Each row has a hidden value; after the row comes its group, the name of the range that the value falls in. Each part has its own.
[  67 -151 -109  135  -75  215  -25  -53  -49 -262   69   69   86   11
  -40  -16   33 -157  252  202 -113    3  -25   98 -104   -5  -89 -109
  186   14  134  -57  172   19   19  143 -173   20   78 -109   14  104
  -88 -153  105   45 -114  -56  -34  -47  -25   67]
R
[-278  -57   92   12  361  -24 -326  -56  189  -68    4 -146  160 -308
  138  -68  113  -61  -59  243 -224   89  147    0   -4   43 -329  -26
  127   47  179 -361  292  171   12  217  205 -156   -3 -111    2  263
  -10  127  247  -56  -71 -223 -297   -2 -214  -99]
U
[ -93  142   75   36   81  -67  116  143  142  162  129 -187  -58  114
  195 -120   66  -78  202  201  -66  102   75  206  220  -65  -65  -89
 -156  198  219   52  163  260   17   -6 -147  -64  122   72 -163  -39
 -174  120   77  -12 -113 -226  212 -118 -205 -105]
X
[  20   53  -57   37 -253   58  113  142  -22  185  -70  -10    5    2
   21   47  -54   10   11 -113  125  -11  -72    5  121    5  -30 -108
 -124    6  -10  113  -82    3   53    7  -30   47  108    1   15  -39
   25  181   14  -33  -49   17  110  174   -4  -29]
C
[-268 -169  -60  153   -7   95   36  107   17   92   66    9  166   44
  189 -115    5   26   89  183 -209 -108  -94  -49   42  136 -155   84
   37  -66  124 -165  -17    7  110  250   -5   -8  189  -66  -54  -31
    2 -182  121 -130 -161 -162 -104   56 -153  -51]
U
[-137   -6   12  158  124  -96   -1   62  -73  -48  106  155   63 -155
   94   21   15   -3   37  107 -147  -39    5   56   20   17  -50  -99
   90  161  121  -92   97   34  -67  -64 -142   52   69  -47  -31 -112
  -15  -24  135   13 -139 -131  -21  103  -16   -3]
X
[ -36   68  216   75  510  -96 -184 -118  -69 -126  -87  205 -138  -92
   89   63  -46   24  178  111  -98  112  265   10   61   70  128  167
  -84  -87  107  -67   90   46 -132   -6 -132 -136 -188  -27  -18   38
 -110 -266   34  -18  104  -37  -58 -127   13  113]
P
[ -50   -2   -9  120   34 -133  -97    0  -62   -3    9  121   34 -139
    1    6 -101   37   -4  -16   10   50  -44   65   37   57  -49  -46
   96  168  -42 -110   64  -17   -6  -60   87   53   56  -92    0  -86
  -24  -37  126   33  -45  -81   13   51   40   27]
R
[ -58  114    2  -87 -193   94  -27   78  198    0  -95  -51  -36  102
   50   48  119  -33   30   94   36   43   18  -92  123    9  -69   -6
 -113 -108   22   81  -10   98  109   80   29    9 -160 -111   93  143
   13   75  -24   16  -25  -21   97   18 -156   45]
R
[ -72 -176  -58  112  -28   27 -151  -31  -34 -259   53  125    6 -100
 -137  -29  -14  -46   82  149  -99   47    6   80   -7   71 -108  -41
  109   27   78 -169  118 -107   18  141   20  -42   23 -179   39   98
  -51 -250  166   97  -26  -23 -109  -31   38   64]
Y
[  56   49  -23   61  -66   31  -29   -7  -75   60 -161  138 -106   34
  -17  -39  -81  109   93   77  116  -92   40  -13  207   79  102  -33
 -102  -64  -95   34 -101    2   80   67  -96   14  -29  -38   60  122
   32  -71  -42   31   68   28  149   99  120  -21]
P
[-183   47   51   88  143  -85   -7   74  -22 -141   96  102  157 -131
   66  265   53  -35  -38 -103 -127  193   64   33  -62   21  -64    5
   54   28  177   38   97    4 -169  -37  -87  -24 -116  -90  -23  -67
   19   55  134   12 -223  -52 -103   71  -37  153]
C
[  33  169   74   95   62 -167  -58    8  -51  139  -88  132 -119 -105
   -4  -73 -111  192    3   87   49 -136   44   49  219  -30  180 -112
 -215  -24  -94  -40  -24  -48  165  -28  -91   87   20  -65   56  -59
  188 -114  -74  140   99  -12   79  103  253 -162]
C
[-123  -83 -100   96 -249   13   29   92  -69  -71  -36  227   45  -26
  -18   65   33   21  -30   -5   33 -121 -131 -157   51  118  -64  -48
   79   17  -30  -14  -97  -92   29   20   10   98  -27 -166  112  -86
   60  -71   60   12 -117  -12    9  213    2   78]
X
[ -50   41   30  -87  -62  -82  -86   51   45 -204    7  163  -83   45
  -33   13    3  -60  158  115   56   24   21   15   80  100  -66  -37
   26   49   52   14  100  -69   -9   31  -31 -151 -129  -76  109    5
  -22  -71  101  131   67 -148   83  -67   12  124]
S
[ -41  -31 -248   38 -250 -192  -91   78   73 -100   32   39  -87 -131
 -172   62   79   15 -145   50   -5  219  -70  195   42   30 -195 -230
  112  271   -2 -123  101  106  -39 -147  310   -2   43  -53  121   96
   30  214  217  114  -36  -37  104  111  -78   44]
R
[  98  137 -152 -105 -402  140  139  204   64   53  -87   79   -6  -18
  -12  178   72    3  -71  -72   44  -51 -124  -81  -53  -30  -58 -132
  -49 -158  -61  173 -171  -41   65  -79  -71   96  -23   46  151   60
  166  319 -106  -18   24   83   85  264  -56   35]
X
[ -25  227  135  -39  312  -79  -26   53  105  -77  -17  -42 -122  -61
   19  134   66   16   51   50  -49  252  239  108   85  -27   48   86
 -157 -100  150   75   54  123  -92  -15 -104 -158 -184   32  -94  192
  -81   75  -71   24    3   14   33 -122  -89  -16]
Y
[ 162  111  -76  -97 -136   31  -52   60   67 -230  -22   72  -69 -148
 -182  122   11  -78   15  -18   66  126  -35   57 -140  -33  -88  -75
  120  -25  -36   22   37  -80   24  -79   59  -12  -79  -51   75  137
  -14  142  -47   98   75   46    7  -24  -26   27]
Y
[-155 -140 -220  206 -268  -84   55   90 -106   19  -24  179   45   -6
  -47  139   32  112 -133  -79  -27   50 -118  -14   83  120  -40  -90
    1   51    3  -29  -98   -4  -40  -16  129   84   54 -115  110  -89
  141  -32  142    7 -178   54   23  278   31  103]
D
[  79  -60  -26    4  144   12 -130  -32   74   19  -72 -111 -152  -63
  -24 -200  -11  -49  189  236  -27   63   64  132   48   26 -130  -36
  -63  -31   81 -218  152   93  115  162  169 -199  177   46    1  161
  -60  -27   51  -25  182 -109  -67 -119  -87 -165]
U
[-160  -69  -66  -81 -217 -153  -56  174   85 -172  226   43   54   87
 -106  -39  -39   16   76  134 -133  103  -99  249   58   85 -165  -70
  -44   -9   81  -65   95 -271   96  185    7 -179   64  -70   56  -36
  154 -162  171  215   55 -195  -35  -58  152  101]
U
[ 101  103  -87 -101  202   97   50  101  151 -107  -18 -159  -20  -90
  -21   91  130  -33   76  112 -149  195   60   88 -219  -23 -131   73
  -21 -346  159  -63   36   57   53  162   72 -253   43  147  -30  281
  110  203 -183  -68   77   -1 -207  -84 -157 -176]
S
[ 585  228   -5  -45  223  103  153   -5 -209   92 -379   43 -317 -298
 -193   73 -121  -34  129 -281  456    9   38 -115 -146  -31  125   25
  -28 -208 -165   96 -198    2  -18 -147   78 -132  111  226  -65  124
 -101  405 -461 -171  296  246  -20   83   39 -335]
X
[-149  150  111   25  323 -156 -139   10   74  108  -32 -103   98 -222
  141   15   26   59  -71   54  -30   91  135   60  130    9 -114  -69
  -22   81   71 -127  148  169  -19   57   56 -102  -16   -6  -54  131
   66  268   80  -12  -78 -165  -76   89  -22 -139]
K
[  26  -69   -5 -145  -42  158 -124   52  137  -61  -61 -126   74 -128
    9    7   32 -192   83   -2    4  100  -48  -52 -165   39 -319    7
   81 -119   76 -123  121  -43   52  179  216 -183   75  -12   62  117
  -36  204   78 -103  103 -102 -227  -10 -196    8]
U
[ 126  137   88   59  304  -81   41   45  -39  107  -26  104 -125 -119
  112   13  -45   59  120   64 -157   -8   37   43 -108  -64  122   62
 -173 -202   55  -64   -9  -30   55  -91  -90  -13  109  121  -16 -185
  113 -102 -162  -61  177  -17 -119   -7   27 -112]
X
[ 203   34   -4  160  240   36  119   18 -220  -40  -28  155   13 -235
  -25   69  -88    1  116  -81   -1  -61  -42   -8 -203  -22   78    7
   80 -133   19  -43  -41 -109  -12  -31 -146   13  172   57  -86 -117
   44   -9 -193  -68    7   57 -175   91  117 -167]
R
[ -67   90  190   66   61   27  -67   11   64   -4   85   33  108  -50
  130 -184  -53  -24  182  237  -86 -257  -43  -43   71  -76   23  -63
  -50  -34   36  -95  149 -113  274  154 -227  133   53 -207  -20 -157
   78 -273  -38  128  -37 -194  -71  -61  112 -156]
D
[  -9  105   -2  141   80 -159   83   71 -112   11   24  116  -66  -65
  -19   63  -36   76   36  -18   53   60   51  122  150   13   91  -92
  -58  127   49   58    3   46  -75  -94 -136   -2   22   -1  -67  -54
   -9   37    2   72  -96  -15  130   82  102  -51]
Y
[-193  -71  -35   58    0  -86   17  167   65   83  108   32   66  -52
   88  -21   48   92  -48  117 -293  -28 -103   21  -48   31 -104   33
 -152 -212  104 -176  -29 -149  141  134   67  -26  161  -24   42 -167
  258 -161   19  -22   29  -93 -245  113   -1  -62]
P
[ 163  130   34   35   97  -48  -47  -87    0 -277  -92  152 -232   18
 -129   10   83  -51  217  178  122   30  111   -2   73  -23  137  -54
  -18   -7   34   35  111   75   39  -45  -80  -31 -199 -138   71   73
  -54 -171 -126  170   46    8  120 -135   53  -31]
Y
[ -28   24  -86  -13 -213  -38    0   63   21  -82    6  155  -20  126
   43   81   67  -16  118  120  -42    0  -27   55   75   36  -18 -160
  -55    8   63   75   72   20    2  -10 -106  -29  -64  -26  186  -53
  151    6  112  111    2 -115  121  106   51  167]
U
[-196 -121   23  -43 -100   68 -120   98  218   30   90 -339  162  -91
   24  -97   88 -189    1   58  -31  174  -19   85   76   -2 -407 -104
  -10  102  190 -164  241   63   69  279  226 -161  156 -124  -68  127
  -98  221  234  -29 -114 -178 -179   -9 -214  -73]
Y
[ 112   92  -33  126  119  113   75   32 -130  156 -170   86   -5 -147
   34   47 -113  143   -1  -60   46  -77   17  -58    9   39  105   63
  -33 -195  -90    8 -198    5   50   37 -105   60   89   65  -66  132
   42   71 -185 -127    6  128  -13  162   49 -163]
R
[ -14   29   13   87  -38   -7  -85  -26   66  -15   -6   20   32   -4
   44 -104  -37  -16  112  141   -1  -42  -73   -4   41    1  -32  -24
   51   59  -30 -106  106   27  180   55   68  106   34 -173   18  -61
  -14 -165   25   60  -48 -118   30  -72  -26  -55]
Y
[  22  -77    0  146  158   73 -101  -83 -248  -91  -84  216  120 -203
   21   31 -172  -15  133  -25   95  -82   55   10   21  135  -42  -82
  236  126   -6  -62   67  -20 -137   76 -179  -67   64  -10  -16  118
  -93   66  156  -32  -70  -69  -13  141  129   42]
S
[  96  151   16   59  -53   13   68   61  -79   56  -70  191  -92  -58
   58   34  -57   19   96   25   75 -114    2  -19   84  -16  100 -101
  -18   73  -40  103  -54   39   -2 -159 -218  121   -4   18   25  -60
  -42   67  -43    9    8   -7  190  115   20   -5]
R
[-237   71   97 -129   72  -22  -50  178  178  -49   62   22   65   21
   84   30   23   82   -1  115 -204   21    2  -56   -3  100  -96  217
 -132 -337   73  -60  -79 -207  143  234   -5 -146 -101  -60   10   55
  151 -173  -55    7   64 -104 -178  -60  -49   10]
U
[-245   37  -55   25 -298  -23  -85   75  110  -48  -38   80   83   -4
   24   -4  104   32  -99  129   82 -108  -51 -126  255   89 -133 -150
   84  179  -43  -12   11   85   90   56   34  127 -160 -255  116  123
   28   86  146  105 -210 -113  164  181  -63   34]
X
[ 102   68   46   41   51   28  135   95 -150   65 -115  264 -117  -28
   75   38  -78   28  157  -45   62 -172  -54 -162  -33   70  119   88
  -77 -173  -28   66 -174 -127   23  -62 -152    9   41   57   32 -205
   24 -101 -167  -98  115   13    0  104   30  -24]
K
[ -34  214   24  -84  275 -179   63  177  -21  -40  -38   49  -26 -240
  -61  262   28  122 -151 -182   24  209  109   36  -41   68  -32   80
  -64 -189   54   52 -123  -73 -145  -26   19 -242 -104  133  -58  149
  140  331 -149  -25   24   50 -130  131   43  -90]
U
[ 463  342  -39 -110  242 -233   59   -1  -33  -92 -139  122 -379  -97
 -133   99  -42   -6  205  -27  205  204   64  175 -141  -66  158  -61
  -30  -10  -52   80   66   97  -47 -330   94 -186  -25  243   60  -37
   24  231 -260   84  315   -2  163 -154   49 -124]
S
[  38  -59   -2   57   89   57  -21  -24   33 -163  -21   36 -108   54
  -19 -115   88  -86  257  254  -47  -32   16  -19    0   27  -26   24
  -22 -114  119 -110  105   20  123  162   -2  -93   21 -100   24   21
  -33 -251  -58   28   40  -86  -69 -128  -58  -85]
P
[ -13   94 -166   -9 -198 -153   55  122  -45 -123  -78  159   -7 -101
 -170  116   47  106 -123  -79  214  -22 -122  -78   57  120  -56 -105
  119   23 -119   18 -116  -82   44  -15  149  -31  -88  -99  106   69
  184  201  -92  118  -80   -7   58  209  117  -90]
U
[-108   29  -52  176   52   -6   -6   10  -35 -139   87  113  142    6
    7   42  -48  110   53  123 -127   24  -15   93   27   53   58   44
  111  -31   13  -33    5  -29   73  110 -147   94  -38 -150  -68   84
   45 -232    1   94 -206  -39   32  -32   88   -1]
Y
[ -37   57   36  -62   92  214  -45   43   83  -47  -47  -98  146 -123
  141   87   60 -171  107   40   -4   74   96  -23  -43   19 -226  -48
  147   18  149   25  130  173  -96  109 -110 -119  -27   39  -42  266
 -156  361  108 -126 -116 -115  -29   40 -238   23]
U
[ 154 -251 -157  156  -97  300  -83 -128 -103   43 -225   -1   36  -64
    9  -98  -44 -123  179   47   89  -68  -85 -111  -78   85 -154  -45
  153  -43  -29 -170   40  108   76  185  179   14  219  -58   72  121
 -105    5   77 -191   12   19 -103  108 -127  -34]
P
[   4  -85  -12  103   98   26 -149 -131  -59 -192 -171  213 -112   -8
  -24   15   31  -44  156  111   66   15   58 -140   33  134    6   76
  100   -7    0  -98   46   76  -21   37  109  -28 -149 -167  109   62
 -113 -231   54  -21    8  -12    6  -38  -75  109]
P
[ 189   96  -29  -30  -13  -73  113  102  -69  107  -83   80 -249   35
  -17  -48  -44   21  199   57   99  -28   25  109  105    7   73 -118
 -226  -66   44   66  -21   -6   21  -40  -96 -172  142  184   55  -69
   73   89  -87   25  224  -39  112   55   91 -101]
S
[ -63  129  -79 -145 -105 -217  -69  108  185  -97 -100  -53 -217  -24
 -141  165  228   -5 -129   -4  123  307  111   50  174   40 -141 -118
 -154   44   76   39   52  162  -88  -73  294 -215 -223  -28  149  194
   69  332   53   99   46   -1   88   80 -121   49]
P
[-224  -59   -9  -18  -24   62 -156   88    2 -107    0   68  357 -294
  -28  153  -53   75 -233 -135  -71  -23 -102 -142 -128  134 -243   70
  199 -199  -75 -151  -81 -285   61  257  100  -10  -48 -184   34  160
  210  100   50  -21 -118  -19 -350  240   92   16]
P
[ -54 -193  -97  114 -230  228 -130  -95  -59  -97 -108  123   40  106
   34 -141   -5  -69  237  278   46 -195   18  -33  215  120  -84 -181
   91   89   32  -58  110   92   69  245 -158    4   19 -153  140  213
  -64 -131  230   46  -72 -112  133  102   24   93]
U
[ -22   38  -25   43  147 -173 -114  -26   14  -45  -54  140  -99   -2
   27   12  -16   93   77  127  -79   86   30   61   22   82   29   41
  -46  -59    3 -119   56   24   39   -6  131  -87  -40  -18  102  -33
  117 -158   33   48  103  -93   -8  -41   32   37]
U
[ -50  110   23  184    8  -15   13   11  -71   96  -21  184   57  -69
  162  -16  -98   55   63   65    5 -139  -42  -37   96   15   76  -56
  111  201  -56    4    0  110   37 -138 -159  242   25  -90  -30 -114
  -87  -49   57  -13 -161  -89  193   80  -35   -9]
Y
[-111  -83 -109  110  -98  132  -39   11  -38 -158  -90   56  152 -113
  -78  164   32  -24  -67  -98   82   91  -18 -116  -14  121 -135   27
  194  -19   15  -16  -35   21  -44  137  100   15  -93 -193    9  216
  -64   74   76  -44 -245   69  -61  121  -88   54]
C
[-182  105  -60    7 -175 -216  -32  130  -36   53  -56  260   50  -62
   40  100  -74  176 -147  -76   96  -81 -109  -92  145  169  -27  -47
   57  102 -143    7 -121  -86   12  -87   83   43  -92  -79  137  -92
  173   93   87   72  -54 -102  127  235   92   76]
S
[ -15 -103 -136  142   -4    6 -144  -81  -56 -112  -99  143  -54  -61
  -71  -21  -12   59   45  155  -26   33   28   45   68  106  -33  -44
  103   43  -28 -149   31   76   16   60   99    6   -6 -100   85  185
  -16 -124  118   24  -13    3   36   51    4   35]
P
